[[ 15  16  15 -21]
 [ 35  34  34 -27]
 [-52 -53 -54  57]
 [ -2   0   1  -1]
 [ 21  21  22 -22]
 [ 17  17  18 -15]]
->
[[-52 -53 -54  57]
 [ -2   0   1  -1]
 [ 15  16  15 -21]
 [ 17  17  18 -15]
 [ 21  21  22 -22]
 [ 35  34  34 -27]]

[[-17  12 -44  -3 -22]
 [ -5  16 -15 -54   8]
 [ -8  -6  -7  21 -22]
 [ -8 -18   5  57 -30]
 [-12   1 -23  13 -24]
 [ 27  -9  53   9  37]
 [ -6 -21  15  59 -24]]
->
[[ -6 -21  15  59 -24]
 [ -8 -18   5  57 -30]
 [ 27  -9  53   9  37]
 [ -8  -6  -7  21 -22]
 [-12   1 -23  13 -24]
 [-17  12 -44  -3 -22]
 [ -5  16 -15 -54   8]]

[[ -7  33  32   7  -4  -7  15  39  13  -9  -9   1 -12  27  23   7]
 [-19  11  11  -2   1  -6  -7   8   5   4  -3  -2  -4   4   6 -10]
 [ 23  50  36  16  -5  12  35  49  14 -51  -5  15   8  35  43  45]
 [ 37 -20 -19   8   0  -2 -19 -10  -9   9  -5  -7   2  -6  15   6]]
->
[[ 37 -20 -19   8   0  -2 -19 -10  -9   9  -5  -7   2  -6  15   6]
 [-19  11  11  -2   1  -6  -7   8   5   4  -3  -2  -4   4   6 -10]
 [ -7  33  32   7  -4  -7  15  39  13  -9  -9   1 -12  27  23   7]
 [ 23  50  36  16  -5  12  35  49  14 -51  -5  15   8  35  43  45]]

[[-20  13 -25   0 -10 -27  19]
 [  5   5  14 -38   1   7 -10]
 [ -3  14  -4  -1   1   2  12]
 [-14  -5 -11 -32 -13 -30  -8]
 [  0  25  11 -54   0   7   2]
 [-20  -1 -28  11 -13 -35  11]
 [-24  -8 -30  -6 -17 -47   3]
 [ -2  22  -1  -4   3   9  17]
 [  1   3  10 -39  -2   0 -10]]
->
[[-24  -8 -30  -6 -17 -47   3]
 [-14  -5 -11 -32 -13 -30  -8]
 [-20  -1 -28  11 -13 -35  11]
 [  1   3  10 -39  -2   0 -10]
 [  5   5  14 -38   1   7 -10]
 [-20  13 -25   0 -10 -27  19]
 [ -3  14  -4  -1   1   2  12]
 [ -2  22  -1  -4   3   9  17]
 [  0  25  11 -54   0   7   2]]

[[28  6 54]
 [21  3 48]]
->
[[21  3 48]
 [28  6 54]]

[[  3  -7 -26 -32 -19]
 [-33 -27   1   2 -28]
 [ 26  15  10  31  48]
 [ -2   4   8   4  -1]
 [  3  -1  -5  -3   2]]
->
[[-33 -27   1   2 -28]
 [  3  -7 -26 -32 -19]
 [  3  -1  -5  -3   2]
 [ -2   4   8   4  -1]
 [ 26  15  10  31  48]]
